Below are the code and all the weights of a small trained network. Each question names an input and a target symbol and asks about switching units off, where a switched-off unit gives its printed mean instead of its output.

import numpy as np


def w(rows, s, z=0):
    codes = np.array(rows[::2]) - 128.0
    scale = np.full(codes.shape[1], s)
    scale[-1] = z or s
    return codes * scale


def norm(h):
    return h / np.sqrt((h * h).mean(-1, keepdims=True) + 1e-5)


def softmax(a):
    e = np.exp(a - a.max(-1, keepdims=True))
    return e / e.sum(-1, keepdims=True)


def log_softmax(a):
    a = a - a.max(-1, keepdims=True)
    return a - np.log(np.exp(a).sum(-1, keepdims=True))


def net(x, mask):
    ids = ['αβδζηθλμξπστφψω'.index(c) for c in x.split()]
    T = len(ids)
    res = E[ids] + P[:T]
    u = 0
    for l in range(3):
        r = norm(res)
        for j in range(2):
            rows = slice(2 * j, 2 * j + 2)
            q, k, v = (r @ M[l][rows].T for M in (Q, K, V))
            z = softmax(np.where(np.tri(T) > 0, q @ k.T / 2**0.5, -1e9)) @ v
            o = O[l][rows]
            res = res + np.where(mask[u + j], z, o[:, -1]) @ o[:, :-1]
        u += 2
    return log_softmax(norm(res)[-1] @ U[:, :-1].T + U[:, -1])


Q, K, V, O = {}, {}, {}, {}
E = w([
[34,97,98],'α',
[9,78,122],'β',
[73,120,119],'δ',
[193,139,144],'ζ',
[138,124,73],'η',
[147,131,139],'θ',
[210,150,199],'λ',
[215,103,139],'μ',
[108,147,237],'ξ',
[92,76,52],'π',
[153,113,134],'σ',
[37,115,97],'τ',
[181,118,143],'φ',
[222,136,140],'ψ',
[114,102,156],'ω',
],0.015)
P = w([
[168,164,147],'0',
[112,249,117],'1',
[105,55,112],'2',
[109,124,151],'3',
[99,215,96],'4',
[133,100,163],'5',
[74,107,119],'6',
[143,210,64],'7',
[138,48,142],'8',
],0.015)
Q[0] = w([
[123,142,190],'0.h0',
[56,58,103],'0.h0',
[166,2,208],'0.h1',
[161,32,248],'0.h1',
],0.0093)
K[0] = w([
[134,149,158],'0.h0',
[84,111,124],'0.h0',
[251,125,197],'0.h1',
[164,121,181],'0.h1',
],0.017)
V[0] = w([
[84,2,114],'0.h0',
[228,68,136],'0.h0',
[44,116,61],'0.h1',
[92,211,86],'0.h1',
],0.0094)
O[0] = w([
[217,96,136,29],'0.h0',
[108,158,228,131],'0.h0',
[55,173,254,3],'0.h1',
[146,194,177,114],'0.h1',
],0.0095,0.0031)
Q[1] = w([
[44,2,58],'1.h0',
[160,130,174],'1.h0',
[120,100,166],'1.h1',
[85,220,19],'1.h1',
],0.0079)
K[1] = w([
[249,234,213],'1.h0',
[138,136,156],'1.h0',
[82,192,143],'1.h1',
[205,34,183],'1.h1',
],0.011)
V[1] = w([
[194,160,255],'1.h0',
[199,14,180],'1.h0',
[30,217,94],'1.h1',
[97,10,183],'1.h1',
],0.0099)
O[1] = w([
[240,54,79,116],'1.h0',
[44,36,213,2],'1.h0',
[202,105,3,161],'1.h1',
[199,166,254,38],'1.h1',
],0.0076,0.005)
Q[2] = w([
[95,152,232],'2.h0',
[130,13,112],'2.h0',
[68,55,75],'2.h1',
[72,120,247],'2.h1',
],0.011)
K[2] = w([
[9,193,25],'2.h0',
[205,157,178],'2.h0',
[199,69,84],'2.h1',
[187,145,234],'2.h1',
],0.011)
V[2] = w([
[176,134,247],'2.h0',
[228,95,49],'2.h0',
[112,71,98],'2.h1',
[107,238,141],'2.h1',
],0.011)
O[2] = w([
[205,216,204,17],'2.h0',
[15,158,172,254],'2.h0',
[255,112,133,149],'2.h1',
[73,176,34,127],'2.h1',
],0.0083,0.0081)
U = w([
[81,249,110,220],'α',
[87,191,129,234],'β',
[132,143,120,1],'δ',
[188,194,145,88],'ζ',
[186,150,168,81],'η',
[141,137,118,67],'θ',
[120,69,188,64],'λ',
[184,130,185,141],'μ',
[135,125,117,13],'ξ',
[169,161,86,71],'π',
[143,160,82,69],'σ',
[118,99,135,47],'τ',
[179,106,92,175],'φ',
[153,111,107,84],'ψ',
[139,56,139,140],'ω',
],0.014,0.0051)

Each question gives the input, a string of symbols that net reads in full, and the target symbol t.
The units are the heads (2 rows each of Q, K, V and O). Each row of codes is followed by its name. A weight is (code - 128) times the scale printed after its matrix; where a second scale follows, it is the last column's (O and U).
mask holds one flag per head, layer by layer. A switched-off head (its flag False) gives its mean, the last column of its rows in O, instead of its output. The means were averaged over made-up inputs and are rounded, as every weight is.
A unit's drop is (log p(t) with every unit on - log p(t) with that unit switched off) / (log p(t) with every unit on - log p(t) with every unit switched off).
The circuit of an input: a set's keep is (log p(t) with only the set's units on - log p(t) with every unit switched off) / (log p(t) with every unit on - log p(t) with every unit switched off). Starting from all 6 units, units are removed one at a time, each time the one whose removal leaves the highest keep (on an exact tie, the one counted first), for as long as the keep stays at least 0.8.
circuit, biggest first: the units of the circuit, biggest drop first
unit that matters most: the unit with the biggest drop
which heads matter: for each layer, one digit per head in row order, 1 if its drop is at least 0.15 and else 0, layers parted by /
drop of u: that unit's drop, to one decimal
input φ μ ω φ, target ω: unit that matters most : 2.h1
input φ β α ξ, target ω: circuit, biggest first : (0.h1; 2.h1)
input φ τ δ φ λ β β, target ω: which heads matter : 00 / 00 / 01
input φ φ ξ θ, target ω: circuit, biggest first : (0.h1; 2.h1; 1.h1)
input φ ω φ τ, target ω: circuit, biggest first : (1.h0; 1.h1; 0.h0)
input φ ω φ ψ λ δ ξ, target ω: circuit, biggest first : (2.h1; 0.h1)
input λ ω θ δ, target λ: which heads matter : 11 / 10 / 11
input φ ω π ω, target ω: circuit, biggest first : (0.h1; 2.h1; 1.h1)
input φ η ω λ, target ω: which heads matter : 01 / 10 / 01
input φ α μ ψ ζ δ τ, target ω: circuit, biggest first : (0.h0; 1.h0; 1.h1)
input φ δ η η φ μ π, target ω: which heads matter : 10 / 10 / 01
input λ σ ω ψ, target λ: which heads matter : 10 / 11 / 11
input φ ψ φ σ, target ω: drop of 1.h1 : 0.3
input φ μ μ σ, target ω: drop of 2.h0 : 0.1
input φ δ φ θ, target ω: drop of 0.h1 : 1.4
